Each row has a name. After each piece below comes the name of the row it's from, unless a question asks for something else. Each question is about the rows just above it. Places in a row count from 1.

z_401: [1.41 3.40 0.61 2.97 1.31 2.55 2.34 2.14 1.47 0.45 1.54 4.75 1.79 3.00
 1.57 2.73 0.52 1.76 3.09 1.01 0.83 2.50 2.13 2.16 0.72 1.24 1.00 1.06]
z_356: [2.23 1.73 2.22 0.83 1.32 2.87 2.06 1.36 1.27 3.36 8.87 2.53 4.80 4.80
 2.86 4.42 4.80 3.65 2.86 3.63 0.56 1.17 7.57 3.54 3.76 3.23 4.26 2.86]
z_223: [1.24 1.31 1.76 0.72 0.83 2.13 2.55 2.16 1.00 1.45 2.97 1.05 3.09 2.14
 1.79 3.00 2.73 0.52 1.57 3.40 0.45 1.54 3.09 1.47 2.50 2.34 0.55 0.61]
z_806: [2.73 0.61 2.97 3.40 1.24 1.00 1.00 3.09 0.45 1.47 4.75 1.79 2.13 1.31
 0.52 0.83 2.50 2.16 1.05 1.57 1.76 1.41 3.00 2.35 1.54 2.14 2.55 0.72]
z_400: [0.55 2.34 2.14 1.31 1.45 0.52 1.00 0.61 1.76 3.09 0.82 3.00 2.50 2.97
 0.45 2.13 3.09 1.47 1.05 0.72 1.54 3.40 1.57 2.55 2.16 1.79 1.24 2.73]
z_736: [1.24 1.31 1.76 0.72 0.83 2.13 2.55 2.16 1.00 1.00 2.97 1.05 3.09 2.14
 1.79 3.00 2.73 0.52 1.57 3.40 0.45 1.54 4.75 1.47 2.50 2.34 1.41 0.61]
z_113: [2.16 1.41 1.24 1.00 2.34 0.61 0.83 2.97 2.14 3.00 1.54 4.75 2.55 1.06
 1.47 2.50 3.40 3.09 1.79 2.13 1.31 0.45 0.52 1.57 1.00 0.72 1.76 2.73]
Which row holds these entries in another order? [0.61 1.41 2.34 2.50 1.47 4.75 1.54 0.45 3.40 1.57 0.52 2.73 3.00 1.79
 2.14 3.09 1.05 2.97 1.00 1.00 2.16 2.55 2.13 0.83 0.72 1.76 1.31 1.24] | z_736
Put [2.16 0.55 2.55 2.73 2.50 1.57 0.82 1.54 1.05 2.14 3.09 0.72 1.79 0.52
 1.00 1.76 0.45 1.31 3.00 3.09 2.97 1.47 1.45 1.24 0.61 2.13 2.34 3.40] back in order: which row is it? | z_400
[0.45 0.52 0.61 0.72 0.83 1.00 1.00 1.05 1.24 1.31 1.41 1.47 1.54 1.57
 1.76 1.79 2.13 2.14 2.16 2.34 2.50 2.55 2.73 2.97 3.00 3.09 3.40 4.75] is which row reordered? | z_736
At which places does z_356 hold [2.86]? | 15 19 28
Every place of [2.73] in z_401: | 16
[0.45 0.52 0.55 0.61 0.72 0.83 1.00 1.05 1.24 1.31 1.45 1.47 1.54 1.57
 1.76 1.79 2.13 2.14 2.16 2.34 2.50 2.55 2.73 2.97 3.00 3.09 3.09 3.40] is which row reordered? | z_223
[2.13 1.31 0.45 0.52 1.57 1.00 0.72 1.76 2.73 2.16 1.41 1.24 1.00 2.34
 0.61 0.83 2.97 2.14 3.00 1.54 4.75 2.55 1.06 1.47 2.50 3.40 3.09 1.79] is which row reordered? | z_113

z_482: [ 1.86  4.14 -3.51  3.43  4.11 -1.51]
z_780: [-2.58 -0.32 -0.09  0.43 -1.11 -1.72]
z_300: [ 1.00 -3.50 -3.50 -3.50 -1.67  7.02]
z_571: [-0.85 -4.73  5.18 -2.73  1.24  1.62]
z_994: [-2.58 -0.32 -0.09  0.43 -1.11 -1.70]
z_749: [ 1.17  2.66 -3.84  1.79 -2.67  2.94]
z_16: [-3.33  8.23 -2.17  3.88 -3.73 -3.08]
z_834: [-6.07  1.97  1.37 -2.72  3.07 -1.25]
z_488: [ 1.20  1.20 -2.76  1.20 -2.05 -2.06]
Which row holds these entries in another order? [-1.72 -2.58 -0.32 -0.09  0.43 -1.11] | z_780
At which places does z_300 hold [-3.50]? | 2 3 4
Every place of [-2.06] in z_488: | 6

z_606: [ 7.88 -0.86 -0.86 -0.86 -0.86 -0.86  4.41]
z_122: [ 7.88 -0.86 -0.86 -0.86 -0.87  4.41 -0.86]
z_734: [-0.85 -1.89  5.66  7.89 -0.86  4.41 -0.86]
At which places does z_606 hold [4.41]? | 7
At which places does z_734 hold [-0.86]? | 5 7
At which places does z_122 hold [-0.87]? | 5
Put [-0.86 -0.86 -0.86  4.41  7.88 -0.86 -0.86] back in order: which row is it? | z_606
[-0.86  7.88 -0.86  4.41 -0.86 -0.86 -0.86] is which row reordered? | z_606
At which places does z_122 hold [-0.86]? | 2 3 4 7
Put [-0.86  4.41 -0.87 -0.86 -0.86 -0.86  7.88] back in order: which row is it? | z_122

z_376: [0.17 2.81 5.66 5.65]
z_605: [2.80 2.80 0.09 2.80]
z_71: [ 0.21  0.09  2.79 -5.38]
Which row holds these entries in another order? [0.17 2.81 5.65 5.66] | z_376
[2.80 2.80 2.80 0.09] is which row reordered? | z_605
Places of [2.80] in row z_605: | 1 2 4
Places of [5.65] in row z_376: | 4
At which places does z_71 hold [0.21]? | 1

